Here is a tiny trained network, its code and every weight. The questions are about switching its units off for an input and a target symbol, where a switched-off unit gives its printed mean instead of its output.

import numpy as np


def w(rows, s, z=0):
    codes = np.array(rows[::2]) - 128.0
    scale = np.full(codes.shape[1], s)
    scale[-1] = z or s
    return codes * scale


def f(y):
    return y / 2 * (1 + np.tanh(0.7978845608 * (y + 0.044715 * y**3)))


def softmax(a):
    e = np.exp(a - a.max(-1, keepdims=True))
    return e / e.sum(-1, keepdims=True)


def log_softmax(a):
    a = a - a.max(-1, keepdims=True)
    return a - np.log(np.exp(a).sum(-1, keepdims=True))


def net(x, mask):
    ids = ['αβδζηλμξπτφψ'.index(c) for c in x.split()]
    T = len(ids)
    res = E[ids] + P[:T]
    r = res
    for j in range(2):
        rows = slice(2 * j, 2 * j + 2)
        q, k, v = (r @ M[0][rows].T for M in (Q, K, V))
        z = softmax(np.where(np.tri(T) > 0, q @ k.T / 2**0.5, -1e9)) @ v
        o = O[0][rows]
        res = res + np.where(mask[j], z, o[:, -1]) @ o[:, :-1]
    y = f(res @ A[0][:, :-1].T + A[0][:, -1])
    res = res + np.where(mask[2:26], y, B[0][:, -1]) @ B[0][:, :-1]
    return log_softmax(res[-1] @ U[:, :-1].T + U[:, -1])


Q, K, V, O, A, B = {}, {}, {}, {}, {}, {}
E = w([
[2,69,199,111,36,80,158,186,64,226,141,169],'α',
[125,175,140,74,118,79,132,118,90,57,125,131],'β',
[137,141,109,188,97,149,126,102,212,168,134,160],'δ',
[161,161,115,195,118,68,106,137,105,105,116,133],'ζ',
[148,140,186,117,167,70,143,95,172,86,104,176],'η',
[182,156,169,146,151,187,149,93,124,161,86,136],'λ',
[93,154,83,122,104,152,50,165,163,138,130,132],'μ',
[123,183,67,80,91,74,145,160,152,108,146,109],'ξ',
[181,178,138,109,83,114,179,118,200,121,186,136],'π',
[95,151,81,92,145,119,116,214,96,60,103,161],'τ',
[179,140,113,144,138,203,112,191,105,158,108,144],'φ',
[142,103,140,108,173,161,139,134,97,84,82,207],'ψ',
],0.014)
P = w([
[148,125,126,144,100,129,125,124,120,138,102,152],'0',
[117,191,131,117,179,142,111,119,118,157,162,181],'1',
[162,241,115,120,143,144,97,112,140,128,109,199],'2',
[158,85,145,111,35,156,139,149,150,93,41,102],'3',
[79,109,140,195,250,170,138,138,107,102,222,40],'4',
[123,130,147,86,149,95,129,147,101,213,146,213],'5',
[176,141,137,128,39,163,125,152,167,81,33,123],'6',
[175,216,130,109,81,140,106,141,152,127,62,205],'7',
],0.011)
Q[0] = w([
[74,68,133,150,235,135,161,107,99,127,255,41],'head 1',
[126,46,142,154,77,180,151,117,159,25,91,3],'head 1',
[132,220,126,99,150,90,106,124,104,198,137,253],'head 2',
[184,197,124,106,15,146,101,135,161,79,4,193],'head 2',
],0.0095)
K[0] = w([
[196,201,52,136,136,157,108,102,182,56,54,141],'head 1',
[120,194,101,156,232,155,108,97,126,104,215,123],'head 1',
[110,39,182,99,11,93,166,165,122,174,47,127],'head 2',
[48,85,178,133,149,109,154,137,82,197,197,111],'head 2',
],0.011)
V[0] = w([
[140,104,23,163,192,204,38,238,44,135,39,164],'head 1',
[29,116,47,83,64,185,100,176,199,210,174,99],'head 1',
[218,150,101,224,121,170,81,124,247,233,161,113],'head 2',
[107,195,3,113,76,7,86,167,139,78,184,80],'head 2',
],0.0063)
O[0] = w([
[60,185,157,56,113,75,167,95,115,239,56,17,253],'head 1',
[146,108,25,163,240,99,115,153,143,164,71,91,103],'head 1',
[232,133,182,121,124,54,102,253,203,232,96,168,206],'head 2',
[77,141,43,201,142,156,209,132,148,153,41,236,209],'head 2',
],0.0075,0.0039)
A[0] = w([
[109,129,153,136,124,159,117,58,82,59,175,176,152],'neuron 1',
[109,113,134,91,199,113,118,164,97,68,99,107,23],'neuron 2',
[86,121,194,144,77,130,189,131,162,171,130,187,238],'neuron 3',
[172,106,170,110,155,71,159,149,210,87,149,138,176],'neuron 4',
[135,105,99,108,99,212,139,138,111,48,213,176,138],'neuron 5',
[92,133,134,155,82,77,113,110,100,185,115,135,116],'neuron 6',
[137,151,91,103,183,146,168,113,98,182,62,34,161],'neuron 7',
[139,136,100,165,142,167,153,134,196,147,80,173,189],'neuron 8',
[108,80,41,194,132,170,115,156,137,77,130,172,169],'neuron 9',
[115,107,68,178,147,121,67,105,109,131,159,86,192],'neuron 10',
[44,123,106,69,153,146,69,67,127,90,142,88,184],'neuron 11',
[92,186,133,91,67,175,128,51,73,114,155,67,1],'neuron 12',
[108,132,119,191,181,60,143,126,71,26,137,111,88],'neuron 13',
[78,82,72,177,170,171,188,2,151,92,90,173,102],'neuron 14',
[130,132,181,83,108,81,81,94,136,155,88,65,29],'neuron 15',
[168,141,73,86,199,103,175,134,176,132,121,100,183],'neuron 16',
[148,163,146,130,174,69,83,130,114,129,98,111,167],'neuron 17',
[191,138,139,71,93,152,85,92,120,68,216,71,201],'neuron 18',
[113,161,74,196,172,90,181,88,122,125,79,77,226],'neuron 19',
[65,155,137,154,88,107,116,156,104,177,156,156,229],'neuron 20',
[102,133,120,148,169,201,151,116,23,143,113,73,164],'neuron 21',
[151,192,147,130,149,152,172,146,138,121,165,124,225],'neuron 22',
[186,86,153,144,161,133,56,147,184,102,160,118,216],'neuron 23',
[222,110,126,147,166,187,143,151,100,108,184,116,190],'neuron 24',
],0.0081,0.0036)
B[0] = w([
[146,53,150,136,110,157,174,178,198,102,117,83,157],'neuron 1',
[254,133,120,68,181,153,152,142,167,182,133,62,120],'neuron 2',
[110,172,146,94,130,117,125,148,86,98,97,103,237],'neuron 3',
[145,164,116,124,139,180,67,140,115,138,119,169,161],'neuron 4',
[110,122,45,103,149,71,180,175,201,67,170,53,157],'neuron 5',
[161,154,116,106,126,154,176,135,160,93,104,125,190],'neuron 6',
[143,146,47,87,130,123,107,72,149,78,143,159,223],'neuron 7',
[102,124,140,143,165,67,160,116,71,144,119,133,254],'neuron 8',
[107,194,124,139,198,116,151,154,55,144,174,81,173],'neuron 9',
[55,141,144,123,86,145,104,140,73,143,119,105,143],'neuron 10',
[112,117,164,159,188,150,95,125,171,133,43,80,150],'neuron 11',
[231,83,147,182,207,114,145,69,128,107,96,145,151],'neuron 12',
[202,80,164,66,105,120,106,142,100,179,146,87,141],'neuron 13',
[148,87,165,212,112,224,180,127,184,184,156,175,164],'neuron 14',
[151,186,94,125,175,152,173,113,119,152,198,104,168],'neuron 15',
[107,79,92,162,118,88,114,155,192,140,96,161,191],'neuron 16',
[143,82,120,102,112,167,128,150,140,152,139,97,204],'neuron 17',
[70,70,145,149,125,34,101,83,118,153,148,131,176],'neuron 18',
[113,82,125,84,53,136,93,101,90,190,152,135,237],'neuron 19',
[143,123,175,106,101,160,170,138,134,73,84,140,225],'neuron 20',
[144,160,100,95,107,144,128,111,101,58,108,146,152],'neuron 21',
[108,112,141,114,85,117,125,152,130,115,105,125,180],'neuron 22',
[132,144,118,159,119,190,72,100,121,135,161,188,161],'neuron 23',
[144,141,115,114,90,112,126,83,116,43,137,210,146],'neuron 24',
],0.0084,0.0082)
U = w([
[64,176,230,95,68,140,164,190,64,94,36,117,254],'α',
[184,102,173,145,220,64,121,72,125,108,93,84,126],'β',
[73,146,123,244,149,135,193,103,120,221,192,139,158],'δ',
[133,91,169,90,42,123,30,97,14,192,222,101,156],'ζ',
[212,66,190,175,147,182,66,197,216,186,97,163,126],'η',
[143,124,107,118,84,223,138,2,161,88,121,202,7],'λ',
[33,153,111,167,183,168,40,151,135,103,106,62,126],'μ',
[77,62,49,101,133,4,103,120,149,170,73,128,110],'ξ',
[79,76,122,130,69,57,132,111,213,54,207,152,126],'π',
[199,199,95,53,175,135,171,164,171,148,187,36,109],'τ',
[150,210,42,135,181,102,105,111,63,22,178,169,52],'φ',
[189,80,101,166,165,186,238,183,193,103,137,115,68],'ψ',
],0.0049,0.0033)

Each question gives the input, a string of symbols that net reads in full, and the target symbol t.
The units are the heads (2 rows each of Q, K, V and O) and the neurons (one row each of A and B). Each row of codes is followed by its name. A weight is (code - 128) times the scale printed after its matrix; where a second scale follows, it is the last column's (O, A, B and U).
mask holds one flag per unit, heads first, then neurons. A switched-off unit (its flag False) gives its mean, the last column of its rows in O or B, instead of its output. The means were averaged over made-up inputs and are rounded, as every weight is.
A unit's drop is (log p(t) with every unit on - log p(t) with that unit switched off) / (log p(t) with every unit on - log p(t) with every unit switched off).
The circuit of an input: a set's keep is (log p(t) with only the set's units on - log p(t) with every unit switched off) / (log p(t) with every unit on - log p(t) with every unit switched off). Starting from the 12 units with the biggest drops (on a tie, the unit counted first), units are removed one at a time, each time the one whose removal leaves the highest keep (on an exact tie, the one counted first), for as long as the keep stays at least 0.8.
circuit, biggest first: the units of the circuit, biggest drop first
unit that matters most: the unit with the biggest drop
top k neurons: the k neurons with the biggest drops, biggest first
drop when u is switched off: that unit's drop, to one decimal
input ζ φ μ ζ ζ η, target α: circuit, biggest first => head 1; neuron 3; neuron 7
input φ μ ψ, target τ: unit that matters most => head 1
input ζ ζ ζ φ ξ ζ ψ, target δ: circuit, biggest first => head 2; neuron 14; neuron 9; neuron 8
input ζ μ μ φ η, target ξ: circuit, biggest first => head 1; neuron 16; neuron 19
input η μ δ, target π: top 3 neurons => neuron 5; neuron 18; neuron 1
input ζ φ ξ ζ, target τ: circuit, biggest first => head 1; neuron 15; head 2
input ξ μ μ, target δ: circuit, biggest first => head 2; head 1; neuron 14; neuron 9
input ζ ζ ζ ψ ζ ψ π ζ, target β: circuit, biggest first => head 2; neuron 12; head 1
input τ ψ ζ φ ψ ψ β, target β: circuit, biggest first => head 2; neuron 12
input ζ η φ μ ξ φ ζ μ, target τ: circuit, biggest first => head 1; head 2; neuron 15
input μ φ ζ ξ, target τ: circuit, biggest first => head 1; neuron 15; head 2
input ξ μ λ, target δ: circuit, biggest first => head 2; neuron 14; neuron 8
input ξ ζ α ζ, target ζ: top 2 neurons => neuron 13; neuron 19
input μ φ φ ζ ζ η φ η, target π: top 3 neurons => neuron 5; neuron 18; neuron 1
input ζ φ η φ φ ζ φ, target τ: circuit, biggest first => head 1; head 2; neuron 15
input μ ζ δ α δ ζ ψ, target ψ: top neuron => neuron 14
input δ ζ α μ δ δ, target δ: top 2 neurons => neuron 14; neuron 9
input ζ ζ φ ζ β λ ζ, target ψ: top 3 neurons => neuron 1; neuron 14; neuron 5
input ζ ζ λ π ψ, target ζ: drop when neuron 18 is switched off => 0.2
input ψ β δ δ ζ, target η: drop when head 2 is switched off => 1.4
input π ψ ζ ζ ψ ψ ζ λ, target β: drop when head 2 is switched off => 1.2
input μ ζ δ ζ φ μ ζ, target τ: drop when head 1 is switched off => 0.6
input ζ λ ζ ξ, target ζ: top neuron => neuron 18
